(in the rows, 128 means zero)
Each row of numbers belongs to one of the nodes below and depends on some of the facts about them. Some rows are named. Which node is each other row?

Some facts about the nodes:
ψ: uses; δ: is of sort
pade δ:257
labrom ψ:voflur δ:532
dekledres ψ:drunun δ:532
bisaston ψ:gukle δ:532
greplo ψ:trena δ:532
mugri δ:532
pladri δ:80
tromuflem δ:532
traler δ:257
fibur ψ:gukle trena δ:532
tunel ψ:kupo pladri greplo δ:80
fodiflu δ:532
brilas ψ:pladri δ:80
bogin ψ:grustom δ:80
vofum ψ:potral δ:532
pemisan ψ:taplo δ:532
sosko ψ:bogin δ:80
zegrun ψ:gigo pladri δ:532
potral δ:80
skabro ψ:vugor taplo δ:257
steskegri ψ:trovam δ:257
pedaplal δ:80
tumos ψ:foru bofos δ:257
sifes ψ:klofun δ:80
duflu δ:80
fasur ψ:ribin δ:80
trena δ:257
drunun δ:532
skiskol ψ:stavar terim δ:80
foru ψ:mugri δ:532
travum ψ:gubran δ:532
plapluste ψ:traler skedek δ:532
klofun ψ:sisil gukle mugri δ:532
vekel ψ:lotim δ:80
brumomil ψ:klofun δ:532
zatran ψ:ribin mugri δ:532
flazum ψ:zilar trogren δ:532
bofos ψ:trogren δ:532
kesan ψ:klibrus trogren δ:80
mapebre ψ:zilar δ:257
vigir ψ:lotim toras δ:80
sigru ψ:drunun δ:257
vatri ψ:duflu voflur δ:80
lisim ψ:sosko flutem δ:80
guvum ψ:bofos δ:257
staklan ψ:floflom δ:257
gesik ψ:duflu trena δ:532
teme ψ:gigo pladri δ:80
plupor ψ:trovam δ:532
gostem ψ:mimaflel δ:257
pegrin ψ:flutem δ:80
plevum ψ:mugri δ:80
klusem ψ:klabos trena δ:532
skozo ψ:voflur δ:80
kupo ψ:flazum δ:257
plufli ψ:klibrus trovam δ:257
stiro δ:80
zilar δ:532
mina δ:80
gubran δ:532
flostur ψ:klofun δ:532
gitipos ψ:trovam δ:80
flubi ψ:gukle trovam δ:80
driplupa ψ:travum δ:532
klaklum ψ:gubran δ:532
plada ψ:greplo δ:532
nabril δ:532
paple ψ:gukle δ:80
klidra ψ:klofun flutem δ:80
pivak ψ:greklibre δ:80
gukle δ:532
stavar δ:257
stistabre ψ:stiro fibur flutem δ:257
zubo ψ:kesan δ:257
pufam δ:257
skedek ψ:ribin trena pladri δ:80
voflur δ:257
minok ψ:laneplom δ:80
gigo ψ:pladri δ:80
zaskezem ψ:flagrus trena δ:80
gemil ψ:pladri δ:532
grustom ψ:trena fibur pladri δ:532
laneplom δ:257
fefem ψ:trena δ:80
brefa ψ:gitipos δ:80
dretrem ψ:nabril δ:257
derodra ψ:fibur δ:532
klabos δ:80
draduk ψ:vugor δ:80
trogren ψ:pladri δ:80
terim ψ:trogren δ:257
flutem ψ:gukle pladri δ:80
floflom δ:80
trovam ψ:fibur δ:532
plavige ψ:gizil δ:532
lotim δ:532
gozum ψ:gubran δ:257
vugor ψ:flutem δ:80
ribin δ:532
flatis ψ:pade δ:532
teplir ψ:grustom mina δ:257
stokloston ψ:greplo δ:257
nestak ψ:gigo δ:80
nukli ψ:flostur fefem δ:257
flagrus ψ:fibur lisim δ:532
rotron ψ:trena risis δ:532
klufal ψ:zatran δ:80
sisil ψ:pladri δ:532
klibrus δ:532
palim ψ:pladri dretrem δ:532
numor ψ:flagrus δ:80
kegi ψ:gitipos δ:532
sutrivok ψ:flutem δ:532
fepe ψ:stigi zegrel δ:80
badrodru ψ:grustom δ:532
doflok ψ:ribin δ:532
risis ψ:pladri δ:257
greklibre ψ:zilar δ:80
stigi δ:257
toras δ:532
taplo ψ:trogren δ:257
flegruge ψ:gigo δ:532
zegrel δ:532
tufun ψ:taplo fodiflu δ:257
flaba ψ:potral klibrus δ:80
mimaflel δ:80
gizil δ:80
geflor ψ:gukle trena risis δ:80
stedrim ψ:klusem klibrus δ:257

Some nodes and their rows:
plufli: [133 113 135 150 128  78 118  95 114 150 189 117 140 155 120 118 112 107
 136 135 114 151 115 149 155 168  99 117 111 159 143 142 133 119 168  88
 114]
kupo: [121 116 131 185 122  65 124 103 128 126 216 117 136 159 117 125 118 115
 131 134 127 152 117 141 147 145  93 121 111 138 148 119 132 107 146 111
 126]
tumos: [125 121 131 195 113  62 115 105 129 129 209 120 140 160 117 128 119 117
 132 133 127 151 120 142 150 146  87 125 113 138 147 120 134 107 148 107
 127]
sigru: [119 115 130 193 115  78 116 105 124 132 213 116 134 153 119 124 114 117
 130 133 123 152 117 144 142 148  95 126 109 145 150 119 134 109 146 114
 126]
gubran: [100 120 115  76 112 181 152 118  79 121 128 128 130 106 125 127 146  90
 141 130 121 120 131 121  92 134 154 137 151 140 137 136 131 109 119 163
 144]
foru: [130 147 118 108  76 119 106 136  91 138 101 152 165 127 121 144 159  99
 156 127 121 120 145 124 114 130 130 150 154 116 124 145 134 113 137 131
 147]
plapluste: [117 131 120  74 110 135 137 127  97 133 120 132 152 117 130 132 153  96
 150 128 127 121 131 124 103 125 146 139 151 125 124 141 126 122 125 146
 147]
driplupa: [110 126 119  67 109 163 147 120  95 133 123 128 147 115 127 129 148  89
 151 131 125 117 132 122 104 120 142 137 146 126 123 135 127 111 127 144
 145]
zatran: [133 154 116 119  70  84  90 146  91 145  98 157 173 130 129 143 164  96
 154 125 117 125 145 126 119 134 122 157 152 110 120 151 133 121 134 124
 154]
rotron: [117 134 121  41 110 107 151 142 125 138 132 118 150 117 133 135 148 100
 154 126 147 128 119 122 118 111 160 149 159 113 128 140 120 111 124 185
 137]
klidra: [140 130 134 203 140 206 114 130 187 124  74 121 111 117 117 132 107 186
 115 120 130 107 138 128 130 100 113 124 104 112 100  84 131 135 120 111
 109]
klufal: [137 140 131 160 141 155 107 144 162 130  74 135 105 125 136 127 116 160
 103 122 123 121 137 122 154 127 106 125 111 113 112 122 125 142 120 105
 117]
vekel: [134 132 131 151 151 171 120 138 161 125  78 129  96 119 134 123 114 159
  99 123 124 119 134 123 149 124 115 120 113 119 115 118 124 141 117 115
 113]
lisim: [134 129 134 199 167 172 112 133 195 134  82 115 121 111 131 119 113 178
 109 114 127 113 125 135 125 106 112 119 104 113  89  90 123 163 110 104
 121]
bogin: [122 131 130 138 149 181 123 141 173 138  81 121  99 119 143 117 110 151
 103 122 121 121 130 122 156 112 107 124 101 112 108 116 121 142 115 106
 116]
vigir: [134 132 131 148 151 171 118 137 159 124  80 129  96 119 134 123 115 160
  99 123 125 121 133 122 149 126 115 121 115 120 115 118 124 142 117 114
 114]
mimaflel: [135 133 131 165 157 157 115 140 147 115  81 135  88 115 133 123 117 163
  91 121 123 124 132 124 140 145 124 120 123 129 125 123 127 148 112 130
 116]
sosko: [127 132 131 154 152 176 118 137 170 131  78 124 101 118 137 120 113 157
 102 122 122 119 131 124 148 116 108 121 108 115 107 113 123 144 116 108
 117]
pegrin: [137 128 136 205 165 174 112 132 194 129  83 116 121 113 129 121 113 185
 111 115 130 113 127 135 121 105 115 119 104 113  92  88 123 164 111 108
 120]

Name these rows:
No name comes twice in this set of rows, the named rows included.
[123 117 132 179 121  63 121 104 128 132 211 115 136 157 117 124 117 114
 130 132 125 153 115 143 148 150  94 122 114 142 149 123 134 108 149 114
 125] | stedrim
[124 128 124  46 123 134 142 124 109 150 111 124 160 113 131 126 147  96
 157 126 126 120 122 131 107 128 155 137 152 131 116 146 126 131 138 141
 137] | derodra
[136 133 133 142 155 166 122 133 159 124  76 132  97 121 135 122 116 156
  99 124 124 119 132 122 153 130 113 115 117 119 114 124 124 144 120 108
 113] | flaba
[120 118 130 191 108  81 119 107 133 132 212 113 134 155 115 128 113 120
 134 133 127 152 118 142 148 140  95 129 107 139 149 116 135  99 148 120
 122] | nukli
[120 130 118  96  71 203 141 116 100 124 110 132 146 120 105 149 142 107
 163 134 132 106 147 120 105 105 141 147 144 119 128 119 139  83 138 147
 130] | flostur
[138 125 129   7 135 143 139 114  96 173  83 126 163 111 132 120 140  86
 164 128 114 117 119 137 119 146 162 131 150 148 109 170 128 141 159 115
 123] | trovam
[130 137 132 118 154 136 127 153 194 136  88 114  99 118 142 127 109 162
 103 119 142 127 119 123 168 113 123 131 119 103 115 120 117 135 115 149
 106] | zaskezem
[119 127 123  53 128 132 140 124 116 152 113 120 162 111 132 124 149  96
 157 124 125 120 119 131 107 123 150 138 150 127 111 141 122 133 135 142
 140] | flagrus
[114 134 119  41 116 111 148 138 125 138 131 120 149 114 133 132 149  97
 152 125 142 127 119 122 119 116 156 149 160 113 127 141 120 111 125 183
 140] | gesik
[130 140 131 101 150 123 133 159 205 135  90 111  96 119 143 129 109 164
 105 118 150 131 115 120 176 107 128 137 123  96 119 118 115 127 114 168
 104] | fefem
[171 127 146 187 161 147 124 150 184 120  93 127 119 126 125 133  99 210
 120 124 147 113 132 133 107  80 157 115  97 126 109  97 130 175 117 109
 104] | flutem
[121 122 129 170 122  21 121 125 146 131 226 106 126 150 123 129 115 127
 124 127 144 166 102 145 154 156 118 138 126 141 162 124 130 105 136 174
 120] | trena

Now the same nodes, written a new way:
Named rows:
kesan: [150  60 137  85 120 143 133 134 143 136 138 182 146 147  96 149 134  94
 143 136  97 111 102 134 131 154 172 192]
klofun: [116 137 170 111 162  87 102 137 130  90  92  76 116  64 157 136 155 146
 174 121 120 153 120  93 104 118 127 118]
dekledres: [123 111 160 149 143 109 132 139 105  72  95  80  97  99 147 163 122 181
 190  99 126 121 112 100 131 156 100  98]
flostur: [112 129 172 117 160  89 105 137 128  86  91  80 118  68 157 139 145 149
 180 112 123 153 113  91 107 126 125 116]
kupo: [145 156 129 129 118 149  84  86 127 175 123 119 138 131 120 138 148 110
  94 166 138 140 102 128 222 143 139  68]
zaskezem: [135  87 131  89 149 144 113 175 134 123 151 168 128 173  85 146 130  78
 129 137 117  99  94 126  89 121 174 164]
flazum: [ 80 122 191 131 137 120 118 105 117 101  90  93 127  78 145 159 143 172
 180 116 116 125 108 103 150 152 127 127]
plada: [ 84 117 178 136 161 116  91 144 113  57  91  75 102 106 147 153 137 148
 167 122 114 124 115 112 127 125 135 112]
driplupa: [134 132 169 160 146 103 106 133 123  69 108  61 122 125 125 217 102 159
 208  98 101 155  67  99 114 176 104  86]
mimaflel: [181  83 114  99 140 121 170 151 143 133 127 183 146 164 100 166 119 100
 146 138 144 110  99 138 100 161 132 154]
palim: [ 74 133 189 132 146 123 104 123 117  92 103  84 108  78 139 154 145 174
 178 111 117 124  98  95 132 141 132 120]
bofos: [ 80 121 187 127 144 102 117 107 123  99  81  91 136  70 149 157 148 159
 177 127 121 143 111 111 136 142 130 130]
laneplom: [184 144 100 142 127 125 106 110 125 149 115 111 128 149 128 143 130 104
  95 153 150 150 115 134 207 148 108  37]
zatran: [148 147 172 134 160 114  97 137 141  64  94  68 117  66 168 138 154 147
 191 102 131 136 122  95 105 133 134 124]
tufun: [151 158 128 133 110 160  67 100 126 171 139 110 120 137 110 130 141 116
 100 144 128 134  96 116 224 133 142  66]
mapebre: [156 152 127 140 109 155  83  92 124 170 131 117 126 139 115 138 141 124
 102 145 136 126 101 123 226 142 137  59]
fibur: [ 85 111 168 116 165  73 101 141 117  64  81  83 110  93 156 153 140 135
 154 141 114 164 125 115 107 112 127 108]
pemisan: [ 81 124 192 129 141 119 111 116 117  93  90  87 117  79 140 154 139 172
 180 108 115 128 103  98 140 152 128 126]
brefa: [150  68 115  91 139 119 125 170 135 127 147 168 119 169  89 143 120  85
 132 134 106 117  98 126  95 131 161 167]

Name these rows:
No name comes twice in this set of rows, the named rows included.
[ 88 114 166 120 159  88  92 151 114  79 104  77  90  86 142 144 139 149
 166 111 107 151 113  90 111 119 127 108] | bisaston
[108 123 174 167 160 137 112 137 104  40  75  83 110 126 156 172 123 158
 171 118 140  92 119 122 128 145 124  97] | labrom
[150  88 137 102 127 156 151 138 141 153 139 185 144 158  86 163 129 108
 150 128 130  85  89 127 119 163 153 172] | pivak
[ 68 117 180 124 159 100  98 135 113  74  85  81 117  94 149 154 143 145
 160 135 116 138 118 110 118 116 138 116] | grustom
[ 89 115 182 129 146  93 130 109 122  91  80  88 137  79 157 164 141 165
 179 126 122 145 113 118 138 150 113 116] | fodiflu
[185 144 106 145 122 137  90 113 126 148 123 110 117 153 123 141 130 108
  99 149 141 143 110 130 210 140 118  41] | pufam
[140 152 123 131 125 150  55 125 119 154 136 106 109 154 112 131 137  93
  85 156 131 134 104 116 206 114 151  52] | teplir
[124  72 161 144 124 105 113 127 116  49  92  75 107  98 159 158 126 162
 186  96  78 137 128 109 160 164 128 132] | vofum
[ 79 114 178 126 169  95 103 135 114  58  74  83 127 101 159 162 139 135
 157 151 120 140 126 125 118 123 132 114] | greplo
[ 76 134 190 119 151 110 103 116 119 101  86  89 129  71 148 153 148 158
 173 125 123 144 109 105 124 132 134 121] | sisil

Now the same nodes, written a new way:
Some rows with their names:
fepe: [135  95 137 112 126  87 123 112 120 140 118 131 150 148 109  87 137  93
 123  82 159 114  97 134 106 158 122 144 125 158 121 107 123 118  90 109
 119 101  93]
zegrel: [121 132 118 157 125 183 135 147 114 119 151 114 131 111 140 184 120 153
 154 129  95 158 149  76 107 123 165 118 130 106 135 156 121 116 158 108
 118 128 145]
ribin: [121 133 118 137 126 182 120 142 113 121 134 127 130 108 124 190 117 156
 140 118  93 167 124  76 109 116 175 116 124 105 169 138 126 116 162 110
 117 135 146]
doflok: [122 136 120 139 143 168 120 150 112 119 112 132 120 111 135 199 117 177
 125  99  94 161 113  74 115 113 162 118 126 107 176 140 121 118 150 114
 115 127 135]
pladri: [148  91 172 111 122  88 153 112 119 155 117 134 174 114 108  86 127  90
 124 120 101 108 116 118 104 151 131 130 123 141 120 106 124 118  87 109
 123 103  96]
gigo: [137  92 194 110 125  86 150 113 118 141 109 144 172 115 110  88 126  92
 120 118  97  98 103 121 105 124 126 145 124 141 122 105 119 136  84 116
 129 102  95]
gukle: [121 124 117 126 124 177 138 160 116 119 157 113 125 111 140 168 120 168
 163 112  94 191 175  73 106 112 135 116 124 106 120 133 121 112 154 105
 118 166 117]
klufal: [132  94 137 110 127  85 120 112 120 148 112 142 146 142 109  87 130  94
 121  81 153 120  95 134 107 152 123 143 123 158 132 106 123 119  90 109
 119 101  93]
mugri: [121 146 118 131 123 173 121 139 114 119 139 128 132 110 129 178 118 161
 142 107  92 182 130  74 106 118 169 118 125 106 160 122 123 115 166 108
 117 138 146]
plevum: [127  96 141 109 125  85 120 113 120 142 111 152 150 137 107  87 129  94
 120  79 142 138  96 127 105 154 123 141 122 156 140 104 127 119  94 110
 118 101  93]
plufli: [124 180 122 107 125 111 125 107 165 118 112 138  94 125 139  90 129  99
 116 220 162 114 140 214 219 112  97 115 125 108 116 129 137 139 155 169
 183 183 143]
skabro: [125 187 123 108 123 134 122 105 157 115 132 146  96 129 119  89 128 101
 116 213 159 100 140 211 198 111  99 116 124 125 117 138 140 171 159 191
 149 172 170]
sifes: [125  97 144 110 124  85 137 112 123 119 112 142 160 160 111  85 142  97
 121  81 153 135  97 133 105 170 119 170 122 163 121 105 120 118  91 106
 133 100  92]
pufam: [129 181 122 107 122 135 132 106 156 115 158 144  97 129 116  89 126 100
 116 232 145 111 154 206 177 116 100 113 125 113 116 115 165 150 169 175
 164 184 184]
vofum: [122 133 119 159 137 171 123 153 113 118 120 113 122 112 155 193 119 172
 139 113  96 152 136  76 111 114 158 119 135 107 143 161 120 117 145 109
 118 116 132]
pegrin: [127  96 134 111 128  90 141 125 118 150 137 123 143 120 107  88 148  95
 120  82 185 101  97 153 106 114 140 187 122 197 120 108 120 118  89 109
 118 102  92]
klabos: [143  95 126 111 123  88 130 114 125 157 141 127 159 149 108  85 132  92
 123  90 154 116  98 132 104 186 127 128 124 155 121 107 134 117  92 109
 119 102  96]
brefa: [131  95 135 111 134  85 122 114 121 153 112 133 143 148 112  88 140  94
 121  80 167 116  96 137 107 160 123 142 125 153 123 108 121 118  92 109
 119 101  92]
floflom: [143  94 124 111 123  88 130 113 123 151 145 127 158 145 108  87 134  93
 123  90 155 119  99 131 105 187 131 127 125 155 119 107 132 116  92 108
 120 102  95]

Name these rows:
No name comes twice in this set of rows, the named rows included.
[150  92 202 110 123  85 122 116 148 135 109 122 154 115 110  86 136  91
 120  96  95 108 134  96 106 120 108 171 122 130 123 109 120 124  87 131
 117 102  96] | trogren
[146  94 153 111 124  85 119 115 160 140 111 119 137 144 111  86 153  92
 120  80 146 120 106 110 108 163 109 173 124 140 127 124 121 118  93 121
 117 101  93] | kesan
[126 178 124 108 125 105 124 105 162 120 113 136  93 123 146  91 131  98
 117 219 164 116 138 216 220 111  97 114 125 107 116 122 136 136 150 165
 187 190 136] | steskegri
[126  94 165 108 125  89 161 131 119 152 124 117 151 112 107  86 146  95
 122  86 136 117 112 133 103 111 118 179 118 190 118 106 121 117  87 109
 119 106  92] | flutem
[121 150 119 119 146 157 118 141 111 120 110 150 120 108 125 194 116 183
 121  83  92 183 100  73 113 113 168 117 123 107 201 111 123 118 159 111
 114 133 134] | zatran
[138 157 122 106 124 140 121 109 139 113 146 160  96 156 125  90 128 109
 116 214 169 111 140 190 175 113  94 111 129 126 116 122 142 216 134 197
 136 185 158] | gozum

